Small tables with named rows and columns. After each table, cells are looked up by row and column.

fof:
cols = lize, nezogap, posoli, mubi
bufan: [-20, -21, -23, -20]
lev: [6, -36, 5, 21]
limi: [44, -82, -9, -35]
tov: [-22, -17, -4, -14]
zozo: [-21, 57, -4, -1]
lis: [-11, -26, -30, -30]

What is the lize of tov in fof? -22
What is the mubi of bufan in fof? -20
What is the nezogap of zozo in fof? 57
What is the mubi of lis in fof? -30
What is the mubi of tov in fof? -14
What is the nezogap of bufan in fof? -21
What is the mubi of limi in fof? -35
What is the posoli of lis in fof? -30
What is the lize of lev in fof? 6
What is the mubi of lev in fof? 21
What is the lize of zozo in fof? -21
What is the posoli of tov in fof? -4
What is the lize of limi in fof? 44
What is the nezogap of limi in fof? -82
Row with the largest nezogap: zozo

lisi:
	menivaz	tel	kagivat	gisumep	roza	zabaz	limi	piro	fak	vemak
virudus	4374	5988	8158	6541	5069	5315	5204	5937	5534	6722
zaf	8045	6935	2808	4715	2578	4316	4299	5597	3334	4990
salezo	4520	7685	7096	6842	4481	4797	4909	6972	2339	5792

virudus, kagivat -> 8158
zaf, zabaz -> 4316
zaf, piro -> 5597
salezo, piro -> 6972
zaf, limi -> 4299
salezo, roza -> 4481
salezo, fak -> 2339
zaf, tel -> 6935
zaf, roza -> 2578
zaf, kagivat -> 2808
zaf, fak -> 3334
salezo, gisumep -> 6842
virudus, limi -> 5204
virudus, vemak -> 6722
salezo, kagivat -> 7096
zaf, menivaz -> 8045
zaf, gisumep -> 4715

rovudi:
|  | nit | sesol | kazizes | suz | zon | tazer | pid | ligapap | naf |
|---|---|---|---|---|---|---|---|---|---|
| rit | 0.51 | 0.42 | 0.52 | 0.60 | 0.33 | 0.38 | 0.30 | 0.38 | 0.36 |
| repabol | 0.50 | 0.46 | 0.51 | 0.59 | 0.34 | 0.35 | 0.32 | 0.42 | 0.33 |
| pebap | 0.51 | 0.38 | 0.53 | 0.59 | 0.33 | 0.41 | 0.29 | 0.33 | 0.40 |
| raf | 0.36 | 0.48 | 0.35 | 0.30 | 0.52 | 0.45 | 0.55 | 0.52 | 0.46 |
| sif | 0.51 | 0.34 | 0.52 | 0.57 | 0.33 | 0.46 | 0.28 | 0.29 | 0.44 |
| sel | 0.51 | 0.43 | 0.52 | 0.60 | 0.33 | 0.36 | 0.31 | 0.40 | 0.35 |
| geg | 0.51 | 0.40 | 0.52 | 0.60 | 0.32 | 0.39 | 0.29 | 0.35 | 0.38 |
| tokugo | 0.51 | 0.36 | 0.52 | 0.58 | 0.33 | 0.44 | 0.28 | 0.31 | 0.42 |
| vasikik | 0.36 | 0.46 | 0.35 | 0.29 | 0.52 | 0.46 | 0.55 | 0.50 | 0.48 |
| pimedes | 0.36 | 0.49 | 0.36 | 0.30 | 0.52 | 0.43 | 0.55 | 0.53 | 0.45 |
| zit | 0.31 | 0.79 | 0.28 | 0.27 | 0.59 | 0.18 | 0.73 | 0.89 | 0.22 |

pebap, naf -> 0.40
geg, sesol -> 0.40
pimedes, tazer -> 0.43
sel, sesol -> 0.43
zit, zon -> 0.59
sel, pid -> 0.31
vasikik, nit -> 0.36
Which row has the largest pid? zit

tik
cols = dokedi, ruk, dabi, dal, pupu, fod, zosibu, depinet
nefupob: [-10.7, -3.8, -69.8, 17.2, -9.7, -20.3, -4.0, -44.0]
simarar: [-7.0, -21.6, -36.0, 95.5, -63.9, -26.5, 12.4, -20.0]
lirimi: [-71.7, 5.5, -10.7, 55.2, 39.0, 28.3, 16.4, -25.1]
sepop: [-19.7, -8.7, -15.2, 16.8, -51.3, 61.4, 8.9, 8.8]
moke: [3.4, -12.7, -16.5, 34.5, -37.6, 75.3, -9.5, -19.1]
tarafu: [5.1, 11.5, -53.5, 55.6, -1.6, 41.9, 0.6, 33.5]
fikiv: [-1.4, -2.2, -10.1, 28.6, -61.3, 40.7, 18.8, -77.9]
voro: [-16.3, -38.5, -29.1, 64.6, -15.1, 17.1, -29.3, 15.6]
tolizil: [-6.3, 12.9, -48.9, 32.8, -42.4, -18.0, 12.0, 4.0]

What is the depinet of simarar in tik? -20.0
What is the dal of voro in tik? 64.6
What is the dokedi of tolizil in tik? -6.3
What is the pupu of sepop in tik? -51.3
What is the zosibu of tolizil in tik? 12.0
What is the pupu of moke in tik? -37.6
What is the dokedi of nefupob in tik? -10.7
What is the dal of tolizil in tik? 32.8
What is the dokedi of tarafu in tik? 5.1
What is the fod of tolizil in tik? -18.0
What is the ruk of tolizil in tik? 12.9
What is the dal of nefupob in tik? 17.2
What is the depinet of moke in tik? -19.1
What is the dokedi of fikiv in tik? -1.4
Which row has the largest zosibu? fikiv

lupadu:
cols = kelezod, nuz, rifo, muga, durap, naf, zol
bafisu: [119, 92, 110, 110, 107, 31, 162]
gem: [98, 82, 106, 77, 95, 36, 201]
ganif: [156, 91, 139, 206, 124, 91, 99]
kopip: [159, 87, 86, 247, 135, 219, 129]
simali: [133, 91, 130, 157, 109, 73, 182]
lok: [122, 91, 101, 139, 105, 92, 157]
rure: [99, 84, 126, 73, 93, 15, 224]
kesug: [152, 91, 106, 194, 121, 119, 142]
sarapo: [117, 85, 78, 134, 101, 87, 139]
vob: [131, 90, 84, 156, 114, 124, 124]
sel: [152, 89, 93, 187, 122, 137, 140]

What is the muga of bafisu in lupadu?
110
What is the rifo of sarapo in lupadu?
78
What is the naf of rure in lupadu?
15
What is the zol of lok in lupadu?
157
What is the muga of kesug in lupadu?
194
What is the naf of sarapo in lupadu?
87
What is the durap of sel in lupadu?
122
What is the durap of vob in lupadu?
114
What is the durap of rure in lupadu?
93
What is the naf of kesug in lupadu?
119
What is the kelezod of simali in lupadu?
133
What is the kelezod of ganif in lupadu?
156
What is the nuz of gem in lupadu?
82
What is the nuz of kesug in lupadu?
91
What is the durap of gem in lupadu?
95
What is the muga of ganif in lupadu?
206
Row with the largest durap: kopip

